(in the rows, 128 means zero)
Each name stands for a flat space through zero: a line, a plane or more. A row that begins with a name and a colon came from that space; any other row is followed by the name of the space it lies nearest, among the names in its block.
nibug-zanaz: [134 122  70 102 147 123 105 130 159  93 113  82  90  82 106 213 128 131
 108  95 153 199 118 172 152 115  46 191]
novav-zafe: [118  90 129 150 113 113  86 162 120 118 161 122 109 114 140 127 111 126
 100 142 158 154 153 117 143 146 158 109]
novav-zafe: [117 152 105 109 109 137 192 138 149 164 115 100 127 122 116 170 147 141
 149 111  66 134  85 135 128 141  93 102]
tofer-nimum: [138 161 122 122 130 124 164 100 124 153 131 147 154 151 120 104 136 109
 168 105 103  93 138 119 137 126 114 138]
tofer-nimum: [ 95 128 121  86 133 142 131 112 134  88 122  90 103 106  97 150 142 140
 132 195 125 150  93 184 116 131  71 141]
tega-lokin: [ 97 153 162 129 133 174 134 111 123  92 149 118 109 129 109 100 146 137
 103 224 155 111 104 186  85 130 167 104]
vinik-fudu: [ 92 131 191 123 131 157  58 121 101  74 163 112  87 116  98  98 129 119
  91 226 203 140 129 186  90 138 158 128]
tofer-nimum: [123 119 132 123  93 112 145 172 132 183 117 109 125 121 134 167 127 135
 140  79  77 149 105  89 137 154 116  88]
vinik-fudu: [121 144 211 104 135 138  23 127  96 109 118 112  87 112  90 138 122 103
 106 126 199 163 126 154  94 129 111 171]
nibug-zanaz: [141 142  97 119 123 121 187 125 146 165 102 130 152 137 135 149 137 136
 159  80  69 115 110 106 140 125  99 122]
vinik-fudu: [ 99  63 150  86 101  91  96 157 107 129 100 109 124 116 130 138 113 145
 154 155  89 155 107  93 134 152  76 108]
tofer-nimum: [103 131 160 102  88 121 117 168 120 171 125  88 102 110 106 172 132 126
 139 107  95 165  95 118 123 165  94  96]
tega-lokin: [112  81 172 109 133 129  76 141 114  91  91 121 115 117 135 127 118 155
 105 180 143 146 103 127  98 122 129 123]
nibug-zanaz: [145 166 199 146 133 142  82 121 101 149 131 155 129 148 121  95 126 101
 118  96 171 106 146 116  99 123 176 137]
sova-dovod: [102 162 153  72 147 172 191  79 135 103  69 116 141 140 104 119 163 161
 157 210  76  90  49 178  71 108  86 125]
tega-lokin: [142 134  54 108 132 107 212 104 153 152 106 132 165 138 134 144 137 133
 184  88  54 109 121 111 165 119  64 143]
sova-dovod: [138 140 122 131 132 130 172 111 130 145 115 151 159 151 140 104 135 132
 152 121  94  90 124 111 126 119 137 118]
vinik-fudu: [131 119 166 142 134 136 112 125 113 122 119 154 141 145 144  88 123 134
 118 151 141 101 132 112 105 120 175 113]
nibug-zanaz: [134 108  12 122 144 127 222 121 185 107 106 109 143 111 148 180 140 169
 133 130  70 139 102 146 161 107  81 132]
nibug-zanaz: [130 121 109 141 121 125 126 150 139 134 139 115 115 114 133 155 124 131
 110 108 133 152 131 126 140 134 134 121]
tega-lokin: [133 137 126 122 135 126 144 107 124 130 122 142 145 142 127 108 131 123
 149 129 117 105 133 124 129 121 120 138]
novav-zafe: [159 159 147 116 171 136 126  67 118 111  89 171 162 158 125  85 132 115
 153 113 143  79 139 130 110  86 117 188]
tofer-nimum: [122 155 158 107  98 126 127 156 125 185 115 100 112 119 106 175 135 118
 144  69  95 154  98 114 121 153  95 113]
novav-zafe: [ 99 165 103 139  96 135 174 130 130 152 207 106 114 127 102 120 143 103
 144 156 116 123 142 159 150 167 135  91]
vinik-fudu: [127 142  42 163 139 149 247  98 163 113 164 149 164 149 153  90 147 149
 135 185  90  71 134 152 146 116 172  92]
novav-zafe: [141  86  85 172  86  70 115 184 123 182 188 137 134 126 158 133  98 102
 135  50 119 151 195  55 199 166 152  97]
sova-dovod: [122 144 158 132  99 125 147 147 116 180 135 131 137 142 128 119 132 120
 147 105  94 113 120  98 123 151 147  87]
vinik-fudu: [146 162 133 160 167 168 181  71 131 100 125 185 172 172 151  46 143 139
 123 183 139  42 135 145  94  88 206 124]
nibug-zanaz: [ 89  75 130 130  97 110 106 163 115 113 167 108 109 113 133 117 116 137
 118 196 129 150 135 124 141 163 141  82]
tega-lokin: [142 145 155 145 129 124  99 123 110 142 145 149 133 142 127 102 121 103
 129 100 157 114 158 114 128 128 154 139]
tofer-nimum: [134 150 149 129 122 126 123 125 117 153 135 136 132 138 120 118 129 109
 142 101 128 118 137 117 127 134 131 130]
nibug-zanaz: [114 134 183 100 135 130 107  92  94 112 117 148 143 151 112  71 130 117
 159 180 132  91 128 132 103 126 118 140]
novav-zafe: [128 109  86 117 129 109 149 123 138 122 126 124 137 124 132 137 125 132
 147 126 105 133 133 123 154 128  92 138]
vinik-fudu: [130 147 161  95 133 125  68 125 116 127 110 104  98 109  92 166 127 106
 130  89 159 168 121 146 120 128  70 179]
sova-dovod: [150  94  89 142 116 102 134 173 150 159 105 120 130 112 157 183 114 145
 116  50 100 164 126  82 156 129 120 118]
nibug-zanaz: [143 132  80 117 138 123 104 145 158 118 118  87  90  85 111 217 126 125
 103  63 152 199 123 155 152 120  68 179]
tega-lokin: [135  95 123 117 127 106 111 143 128 131 100 127 132 121 140 147 116 138
 132 103 115 146 125 100 138 125 104 136]
tega-lokin: [110 110 127 148 129 138  86 140 125  85 173 114  96 109 124 122 121 126
  84 184 187 153 148 163 128 136 162 123]
sova-dovod: [107 170 210 111 109 148 107 126  98 156 134 122 116 140  96 107 140 108
 140 143 131 114 108 138  89 149 138 108]
tofer-nimum: [127 179 150  99 114 132 146 122 124 176 116 111 124 131  95 154 144 107
 163  77  96 130 104 131 121 141  81 137]
sova-dovod: [112 152 153 125 115 138 157 114 113 146 147 137 141 149 118  89 139 119
 153 161 107  91 124 130 115 142 145  99]
novav-zafe: [124  88  90 115 141 109 121 117 133  87 123 126 131 118 135 127 119 138
 133 159 131 139 139 134 149 118  94 152]
vinik-fudu: [145 169 110 167 142 154 151 117 143 129 159 140 128 135 131 120 137 118
 102 114 158 111 146 151 126 116 178 130]
tofer-nimum: [118 107 121 130 110 113 141 142 124 141 139 129 136 132 138 118 123 132
 141 138 103 123 132 106 141 144 132 100]
tega-lokin: [147 169 172 124 152 130 131  61  94 132 125 188 175 180 121  35 132  95
 177 134 137  47 161 115 113 108 143 161]
sova-dovod: [130 137 163 103 126 138 111 144 131 145  77 107 113 115 118 174 133 141
 121  94 114 154  83 125 100 124 101 133]
novav-zafe: [126 150  92 104 118 128 199 125 150 162 106 110 140 128 120 164 145 138
 163  99  59 126  93 127 138 133  78 118]
sova-dovod: [ 80 120 128 119 108 137 122 133 120  98 183  96  97 111 103 118 134 125
 121 221 144 144 126 175 129 159 126 101]
[174 170 128 129 145 116 159  93 125 176  95 173 176 165 135 107 131 105
 175  34  99  80 145  85 136 104 115 164] | novav-zafe
[ 98 109 121 103 139 141 114 114 130  69 131 102 104 108 110 132 133 143
 115 213 148 147 110 180 117 126 100 140] | tofer-nimum
[136 133 111 126 149 137 112 117 140 100 122 119 114 113 120 150 129 128
 109 124 158 147 129 156 128 111 112 163] | nibug-zanaz
[114 178 139  99 147 167 168  82 134 107 112 119 128 135  98 120 156 133
 143 178 118 102  90 184  93 114 103 143] | novav-zafe
[134 137 147 138 161 151  84 102 122  76 133 138 114 125 121 106 127 123
  94 165 197 125 143 167 106 104 154 165] | nibug-zanaz
[ 89  93 162 121 141 142  46 119 105  39 163 112  87 106 109  96 119 129
  85 252 213 151 142 188 107 131 145 142] | tofer-nimum
[161 152 128 127 118 117 169 143 139 203  80 140 156 143 142 161 132 130
 156  17  66 118 107  71 132 124 114 120] | novav-zafe
[139 167 197 102 155 140  51  90  98 108 109 136 113 132  91 113 128  94
 131 114 190 128 137 154  97 110 102 197] | nibug-zanaz
[103 119 105 155 101 116 152 132 117 131 210 135 132 139 130  78 125 110
 140 182 128 106 170 129 159 162 166  84] | sova-dovod
[105  74 109 118 113 120 115 170 142 108 117  91 102  95 138 175 120 161
 101 159 117 178 100 131 132 141 112 102] | novav-zafe
[102 119 133 101 121 134 118 135 129 109 125  95 103 108 109 153 133 138
 124 168 126 155 101 157 119 139  95 125] | tofer-nimum
[ 90 129  61 116 130 124 162  85 130  73 208 112 120 122  98  92 137 108
 155 231 141 118 163 194 167 145  91 142] | novav-zafe
[124 125 110 182 113 106 114 121 102 126 238 163 138 150 135  45 111  81
 134 157 176  95 222 118 173 154 196 112] | sova-dovod
[ 84  92 125 109 107 121 114 145 121 100 156  95 102 107 115 131 126 137
 125 207 127 155 118 152 133 156 108 101] | vinik-fudu
[137 190  99 149  81 116 212 147 136 235 177 127 147 148 119 141 142  93
 177  32  59 108 142  92 166 168 130  83] | novav-zafe
[105 210 187  74  90 124 146 107  95 206 144 108 126 146  61 125 151  74
 211  88  78 112 110 131 122 171  53 129] | tofer-nimum
[105 129 124 116 127 143 136 124 133 104 136 107 112 116 114 135 137 138
 120 179 130 137 109 163 118 133 118 120] | novav-zafe
[ 93  99  57 131  94 103 160 152 140 124 200  93 110 106 121 143 125 123
 139 169 108 157 150 144 182 169 103  96] | novav-zafe
[116 129 120 122 128 134 149 117 130 117 134 125 131 130 124 117 135 134
 135 164 117 117 120 143 125 130 124 119] | sova-dovod
[175 168 123 154 168 147 124 100 141 124 106 159 141 140 137 127 130 118
 107  66 167 110 145 132 118  86 155 177] | tofer-nimum
[121 112  68 153 100 109 225 136 141 165 162 147 170 153 160  94 131 139
 164 141  53  84 142  89 165 149 156  63] | sova-dovod
[125  59 105 165 115 103 126 160 126 117 149 149 144 132 175  97 106 149
 109 160 125 122 156  85 151 136 185  82] | tofer-nimum
[144 138 111 119 138 133 199 109 143 151  80 149 169 151 147 122 140 151
 158 109  63  87  99 104 120 108 120 117] | sova-dovod
[132 192 183 160 105 160 118 159 123 185 156 118 102 128 111 147 139 106
  97  74 151 135 120 132 100 148 189  94] | tega-lokin
[107 100 118 117  99 111 149 155 128 147 132 111 129 123 134 139 126 141
 145 142  83 138 113 108 141 154 113  88] | tofer-nimum
[127 156 106 135 149 136 157  71 121  98 169 156 150 153 118  62 136 105
 153 180 147  77 165 160 138 117 138 151] | tega-lokin
[ 99  86 111 133 122 127 151 127 126  94 149 132 137 133 145  88 126 151
 127 222 115 109 128 135 130 136 153  89] | nibug-zanaz

Rows lie near named flat spaces through zero. A row that begins with a name and a colon came from that space; any other row is followed by the name of its block's space that it lies nearest.
zun_pidub: [120 147 116 169 101  86 131 103 135 146 105 142  89 139  81 122 132 147
 130 121 139 142 132 118 185 131 135 131]
fomo_zavu: [ 92 113 107 117  93 170 135 145 131 105 140 102 120 119 107 127 128  76
 147 154 118 136 136 120 123 152 108 112]
lilon_tudet: [136 113 195 106 136 141 125 139 113 143 128 192  74 113 187 104  90 155
  78 144 107 129 105 158 162  99 142 154]
zun_pidub: [139 144 111 149 130 136 115 102 126 106 132 116 155 146 118 110 118 115
 101 131 131 139 143 133 141 125 157 145]
roke_teza: [132 132 113 144 126 120 149 139 117 136 146 130  86 149 148 141 152 104
 162 121  81 134 104 165 140 105 133 132]
bek_mir: [157 155  55 176 186 138 159  74 113 141  93  81 177 170 117 149 207 100
 100 115 170 147 183 124  78 136 128 103]
lilon_tudet: [139 150 132 168 143  60 132  96 135 172  89 145 119 142  95 131 152 187
 139  88 151 129 133 104 153 128 135 124]
roke_teza: [103  93 204 103 107 144 103 142 117 152 124 172  67 114 128  80 110 143
 121 140 115 149 121 109 156 135 134 156]
defaz_nekos: [151 151 114 128 100 104  89 124 163  82 148 119 169 106 104 129  71 148
 101 145 155 100 128 120 156 122 140 142]
defaz_nekos: [147 108 162 101 163 185  89 119 109 109 145 118 175 135 158  85 125 108
  86 139 131 143 152 120  84 129 159 163]
fomo_zavu: [179 108 148  50 152 111 104 147  99 119 130 165 158 115 173 157  67 192
  58 145 199 132  89 172  87  97 125 172]
zun_pidub: [139 142  98 144 137 135 142 106 108 115 124 127 141 156 136 132 120 115
  95 132 131 148 127 164 137 115 149 139]
zun_pidub: [ 85  99 149  94 124 137 171 158 100 156 111 156  96 125 149 148 120 137
 157 118 112 142  93 149 116 137 100 107]
zun_pidub: [156 138 159 139 141 105 121 141 155 143 141 148  91 104 163 129 140 148
 133 126 103  89 124 125 146 102 124 125]
lilon_tudet: [147 119 197 129 157 129  91 111 143 161 105 154 115 103 135  84 144 167
  87 129 153 117 166  72 129 134 134 139]
bek_mir: [107 131 141 127 134  84 175 153 158 176  92 149  96  83 136 177 148 178
 167 108 138  78 119 101 126 139  65  59]
roke_teza: [ 81 119  93 142  68 165 123 116 116 102 131 101 111 150  58 100 123  67
 136 155 127 178 145 118 158 162 136 138]
defaz_nekos: [115 134 137 145 117 128 144 133 135 135 130 143  90 123 139 124 128 120
 137 130  94 120 121 137 161 121 127 118]
fomo_zavu: [116 117 182 109 153 135 150 137 117 152 110 174 117 113 180 123 103 163
 106 117 111 116 111 141 133 119 126 117]
lilon_tudet: [141 129  89 131 125 142 139 146 127 114 158 100 110 138 142 151 161  78
 156 141 103 127 122 153 109 114 118 125]
defaz_nekos: [151 112 179 117 142 153  98 145 128 131 160 143  92 121 173  94 140 112
 125 139  86 122 127 131 127 105 146 159]
bek_mir: [190 125 130 100 153 115 110 164 146 126 165 123 112 102 182 162 152 131
 132 144 128  88 115 145  88  90 106 137]
roke_teza: [135 123 107 105 133 143 134 151 126 106 154 107 151 126 152 153 126 106
 146 133 116 116 113 150  93 121 118 122]
roke_teza: [159 113 105  75 131 135  87 170 137  80 191  75 198 121 140 153 122 105
 177 129 124 106 106 134  50 121 123 148]
defaz_nekos: [ 74 123 162 147 112 180 160 122 117 128 118 159  88 130 151  89 103  96
 111 138  68 141 130 143 182 136 144 114]
bek_mir: [102 126 102  95  78  81 132 167 132 100 154 123 153 125 100 171  67 151
 196 109 119 119  62 155 135 130 117 128]
fomo_zavu: [130 144  96 158  97 153  89 109 159  82 153  80 157 126  78  97 131  78
 123 153 130 125 171  93 145 147 145 136]
zun_pidub: [120 114 172 120 106 105 118 174 164 155 150 140  58  88 135 130 153 135
 198 125  85  89 112  97 141 125  96 113]
roke_teza: [126 151 140 189 124 114 139 123 151 145 144 133  68 137 139 107 167 103
 173 111  48 110 130 127 182 110 147 120]
fomo_zavu: [195 109 171  86 173  94  90 152 127 160 140 147 113 111 171 142 157 178
 123 123 158 110 115 123  76  96 117 160]
roke_teza: [154 123  71 114 121  88 125 123  83 132 130 117 126 179  95 162 141 133
 142 120 168 183  95 173 104 113 136 172]
lilon_tudet: [106 143 176 162 128 187 117 102 178 113 110 136 134  76 137  70 111 113
  59 160 120  85 199  65 174 154 130  90]
lilon_tudet: [118 103 134 104 150 143 135 139  95 145 130 118 139 153 139 130 156 116
 163 107 116 155 115 136  78 134 129 136]
defaz_nekos: [128 135  94 124  93  88 116 121 134 120 114 123 136 125  69 149 104 156
 122 136 186 139 123 119 143 140 115 134]
lilon_tudet: [127 149 138 151 137 125 133 134 185 127 127 114 143  81 138 135 141 134
 141 126 116  61 158  82 133 139 102  75]
roke_teza: [111 136 145 143 146 103 149 124 128 150 115 138 144 137 136 131 131 156
 166  84  99 117 113 123 130 131 135 110]
fomo_zavu: [132 133  88 127 140 225 171 123 117  88 129 122 120 115 190 139 120  51
  30 198 131 127 162 177 124 117 112 101]
bek_mir: [ 96 143  87 119  79  87 171 161 153 113 126 133 120  98 110 191  81 148
 166 130 131  93  86 149 159 133  83  80]
bek_mir: [147  93 200  93 147 113 101 168 136 179 137 152  67  98 157 120 174 157
 168 121 117 110 120  94  96 119 101 138]
fomo_zavu: [122 151 109 170 124 146 165 124 136 122 136 133  87 133 159 131 140  88
 123 139  74 115 130 160 170 109 133 106]
bek_mir: [104 134 141 131 129 109 151 129 140 142 105 143 139 112 127 140 112 161
 140 108 128 107 121 115 139 140 114  95]
lilon_tudet: [ 95 164  69 152  83  99 154 118 156  86 120 111 178 119  81 161  68 137
 137 124 141 105 116 134 172 146 121  90]
fomo_zavu: [ 72 136 143 144  97 126 120  99 133 109 107 130 184 135  72  89  67 150
 130 103 127 140 133  96 170 167 158 124]
zun_pidub: [113 125  90 128 106 110 118 107 124 131  97 102 155 136  48 136 136 140
 128 129 201 157 150  91 114 166 111 124]
zun_pidub: [141 135 121 133 137 143 138 135 141 122 137 124 118 114 156 138 140 110
 117 143 117 106 137 135 125 117 117 112]
roke_teza: [134 123 123  99 142 140 126 146 134 108 142 111 177 113 149 147 114 128
 133 127 135 105 123 129  87 131 116 116]
zun_pidub: [ 64 117 133 118 134 158 178  94  66 135  70 162 168 166 122 114  70 147
  79 109 147 187 116 160 140 155 150 122]
zun_pidub: [ 90 100 161  85 145 188 159 160 130 129 120 132 144  87 176 135 118 115
 123 140 117 101 135 116  86 150  89  79]
fomo_zavu: [155 133  91 117 140 133 125 112 112 112 120 117 159 140 125 146 123 128
  80 145 180 144 137 146 104 123 129 141]
defaz_nekos: [196 108 139 123 118 108  62 126 115 157 144 138  28 141 103 104 188 122
 101 169 171 172 144 120 131  99 134 206]
lilon_tudet: [140 140 120 116 106  97 150 159 132 115 150 163  89 115 168 167  80 146
 128 138 102 105  72 191 168  88 121 131]
defaz_nekos: [ 79 128 146 102  57 117 113 141 146  85 130 154 149  96  89 117  12 162
 114 142 139 119  97 125 192 148 132 130]
lilon_tudet: [105  94 164  95 149 157 114 121  90 144 110 130 162 147 120  96 129 137
 125 111 145 168 134 108  84 154 142 148]
fomo_zavu: [ 77 121 196 131 125 180 130 122 144 119 116 153 144  97 149  73  82 128
 101 130  90 107 150  95 162 153 142 104]
defaz_nekos: [180 140 118 163 140 120 123 120 133 152 137 136  41 136 149 128 192 103
 107 154 119 131 146 143 149  91 128 147]
defaz_nekos: [120 129 114 126  61  75 108 133 138 129 120 146  76 118  57 137  96 159
 132 147 171 145 108 120 184 134 114 149]
bek_mir: [143 175  95 200 157  96 161  86 122 134 122 127 139 177 142 131 149 125
 136  87  81 130 124 165 165 101 172 125]
bek_mir: [179 167  90 160 184 122 154 105 143 122 123 115 167 129 178 161 154 129
  87 124 136  90 150 150 109 100 129 101]
bek_mir: [176 132 174  96 201 111 109 138 144 132 136 134 207 103 198 140 118 188
 116  95 135  72 122 118  66 107 133 124]
[111 124 124 111 146 155 137 120 117 110 118 116 197 131 135 128 103 129
 112 119 141 129 134 126  97 146 133 114] | defaz_nekos
[ 84 138 134 167 154 138 189  99 112 166  78 145 122 147 137 123 151 131
 130  96 104 139 142 126 144 145 128  83] | fomo_zavu
[171 120 130 125 164  68 129 141 107 183 131 135  87 156 144 159 197 158
 184  91 124 139  98 144  90  98 121 150] | lilon_tudet
[175 160  46 171 114  82 129 103 119 122 137 108  97 171  93 159 162 109
 124 138 150 156 123 169 152  98 141 157] | zun_pidub
[155 121 105  93 111 116 125 173 147 114 157 119 102  94 145 176 129 122
 142 159 143  97 107 145 106 110  85 121] | bek_mir
[143 115 172 140 147 165 134 138 116 154 144 158  39 130 190  99 169  92
 114 147  68 134 132 151 146  97 138 144] | defaz_nekos
[137 138 157 158 115 118  82 110 162 128 133 124 118 114  94  83 138 133
 126 131 126 116 162  75 161 137 147 142] | roke_teza
[130 139 126 121 150  81 134 131 126 128 130 123 195 142 133 152 108 173
 174  74 118 111  94 136 104 124 141 123] | bek_mir
[114 126 100 131 108 162 148 153 161 119 138  98  98  91 127 150 163  76
 146 163 121  97 154 107 117 144  78  80] | zun_pidub
[159 130  93 123 130 150 136 142 127 113 150 115 100 125 157 153 150  87
 107 164 129 124 131 162 114 105 112 130] | fomo_zavu
[178 131 105 114 155 129 101 115 124 114 132 108 168 132 131 138 140 132
  85 143 182 131 148 128  85 119 130 149] | defaz_nekos
[124 139 137 124 127 100  95 120 181 120 108 101 206  82  77 128 113 177
 135 114 186  80 164  43 108 169 105  94] | lilon_tudet
[117 152  42 147 124 163 171 111 132  87 118  85 176 131 118 166 126  79
  96 154 154 123 155 148 115 143 107  83] | roke_teza
[148 145  79 153 161 119 140  81 108 138  90 106 172 162 101 141 161 134
  92 117 188 157 161 124  99 138 134 125] | fomo_zavu
[119 123  85 154 143 136 151 106  83 149 120  99 120 193 104 128 194  84
 167 104 112 187 132 146 100 134 145 140] | lilon_tudet
[136 161  64 158 101  87 155 116 117 106 136 130 119 163 113 162 100 125
 131 124 118 143  91 192 176 101 147 139] | fomo_zavu
[193 186  95 192 135  52 104  88 147 114 145 132 136 160 119 130 120 159
 112 107 120 116 118 158 186  79 182 167] | fomo_zavu
[119 139  40 167 108 151 135  95 104 105 132  69 142 185  65 127 173  52
 142 137 137 185 155 138 120 146 144 139] | lilon_tudet
[123 152  76 162 103 130 148 117 136 104 136 111 117 140 112 141 126  92
 126 143 114 130 131 152 162 123 131 117] | lilon_tudet
[132 145  94 157 114 114 131 104 117 121 124 124 120 159 100 126 128 117
 119 128 132 155 128 147 157 122 149 145] | zun_pidub
[115 112 151 118 145 133 128 121 106 148 112 136 139 143 127 113 135 142
 133 108 132 150 127 119 109 139 136 136] | lilon_tudet
[203 183  83 189 152 120 112  91 173 101 140 107 134 117 146 133 155 110
  59 159 145  86 178 129 155  93 142 125] | zun_pidub
[118 140 102 127 102 152 130 143 161  84 149 104 152  97 128 140 100  98
 123 155 122  92 137 124 136 136 111 100] | lilon_tudet
[164 155  79 140 131 112 119 106 142 103 123 109 166 126 112 151 119 135
  81 146 182 118 147 132 126 121 126 128] | defaz_nekos
[142 147 140 138 175 138 182 135 141 145 112 157 116  99 213 160 133 142
  92 129 107  77 129 156 129 102 105  78] | roke_teza
